Below is a small trained network, with its code and all its weights. Each question gives an input and a class and asks what happens when units are switched off, that is, made to give their printed mean instead of their output.

import numpy as np


def w(rows, s, z=0):
    codes = np.array(rows[::2]) - 128.0
    scale = np.full(codes.shape[1], s)
    scale[-1] = z or s
    return codes * scale


def f(y):
    return np.maximum(y, 0)


def log_softmax(a):
    a = a - a.max(-1, keepdims=True)
    return a - np.log(np.exp(a).sum(-1, keepdims=True))


def net(x, mask):
    res = np.array(x, float).reshape(1, 7) / 4 @ E
    y = f(res @ A[0][:, :-1].T + A[0][:, -1])
    res = res + np.where(mask, y, B[0][:, -1]) @ B[0][:, :-1]
    return log_softmax(res[-1] @ U[:, :-1].T + U[:, -1])


A, B = {}, {}
E = w([
[138,161,234,165],'x0',
[178,208,97,236],'x1',
[127,255,213,173],'x2',
[213,217,90,42],'x3',
[110,80,143,34],'x4',
[8,129,71,160],'x5',
[187,79,117,178],'x6',
],0.0069)
A[0] = w([
[88,76,82,90,254],'N1',
[146,85,133,50,151],'N2',
[138,178,167,137,158],'N3',
[147,155,58,160,77],'N4',
[164,169,83,141,106],'N5',
[207,156,129,85,127],'N6',
[56,110,119,98,232],'N7',
[187,157,28,149,57],'N8',
[117,120,170,65,186],'N9',
[169,65,118,122,91],'N10',
[55,132,152,205,118],'N11',
[136,187,27,140,184],'N12',
[149,248,195,120,212],'N13',
],0.014,0.0054)
B[0] = w([
[200,158,198,161,232],'N1',
[186,54,181,105,198],'N2',
[63,139,49,26,185],'N3',
[130,188,74,224,168],'N4',
[151,122,37,175,171],'N5',
[148,146,129,102,187],'N6',
[190,179,238,139,212],'N7',
[116,82,59,172,182],'N8',
[130,156,133,115,185],'N9',
[176,32,199,192,171],'N10',
[54,246,166,153,212],'N11',
[183,157,89,160,205],'N12',
[113,130,94,1,251],'N13',
],0.0083,0.013)
U = w([
[147,29,173,162,56],'0',
[87,138,123,82,53],'1',
[178,173,184,124,151],'2',
[6,178,201,189,126],'3',
[150,143,46,187,78],'4',
[164,142,146,106,253],'5',
[178,95,202,131,117],'6',
],0.011,0.0043)

Each question gives the input, the list of numbers given to net, and the class t.
The units are the neurons (one row each of A and B). Each row of codes is followed by its name. A weight is (code - 128) times the scale printed after its matrix; where a second scale follows, it is the last column's (A, B and U).
mask holds one flag per neuron, in row order. A switched-off neuron (its flag False) gives its mean, the last column of its row in B, instead of its output. The means were averaged over made-up inputs and are rounded, as every weight is.
A unit's drop is (log p(t) with every unit on - log p(t) with that unit switched off) / (log p(t) with every unit on - log p(t) with every unit switched off).
The circuit of an input: a set's keep is (log p(t) with only the set's units on - log p(t) with every unit switched off) / (log p(t) with every unit on - log p(t) with every unit switched off). Starting from the 12 units with the biggest drops (on a tie, the unit counted first), units are removed one at a time, each time the one whose removal leaves the highest keep (on an exact tie, the one counted first), for as long as the keep stays at least 0.8.
units of the circuit, in order: the units of the circuit, biggest drop first
k most important neurons: the k neurons with the biggest drops, biggest first
drop of u: that unit's drop, to one decimal
input [0,-5,4,4,-1,2,-7], class 1: units of the circuit, in order : (N13, N1)
input [2,8,5,-8,-2,-3,4], class 3: units of the circuit, in order : (N11)
input [-3,2,-1,-5,5,5,-3], class 3: units of the circuit, in order : (N11, N13)
input [3,-3,0,3,5,4,-6], class 6: units of the circuit, in order : (N11, N2, N3)
input [-7,-1,0,0,-1,-5,0], class 0: 3 most important neurons : (N11, N13, N7)
input [-1,3,7,-4,-7,-6,-7], class 1: units of the circuit, in order : (N13, N3)
input [0,8,0,-5,2,-4,2], class 4: units of the circuit, in order : (N7, N1)
input [3,-4,-6,-5,3,2,-1], class 6: 2 most important neurons : (N7, N1)
input [8,5,-4,4,5,2,-7], class 1: 2 most important neurons : (N1, N13)
input [-5,4,-8,2,1,-6,1], class 0: 2 most important neurons : (N10, N2)
input [-8,-6,-4,1,3,3,-7], class 2: 2 most important neurons : (N7, N1)
input [7,8,8,1,1,6,-7], class 1: 2 most important neurons : (N13, N3)
input [3,0,-2,7,7,2,-8], class 6: 2 most important neurons : (N2, N11)
input [3,2,8,-4,2,1,7], class 3: units of the circuit, in order : (N11)
input [-1,-3,1,-2,-2,6,4], class 3: units of the circuit, in order : (N11, N13)
input [3,0,5,1,-5,5,4], class 3: 2 most important neurons : (N11, N2)
input [6,8,-8,-7,7,-5,6], class 0: 2 most important neurons : (N10, N7)
input [-3,-8,-1,3,3,8,1], class 6: 2 most important neurons : (N2, N11)
input [-2,-3,8,-6,3,0,3], class 3: drop of N11 : 0.1
input [7,-8,-4,7,8,-7,1], class 6: units of the circuit, in order : (N2)
input [2,7,0,8,7,-4,7], class 4: drop of N8 : 0.2
input [3,5,2,2,-3,5,-2], class 4: drop of N7 : 0.1
input [-8,1,-5,-2,6,7,2], class 2: drop of N10 : -0.4
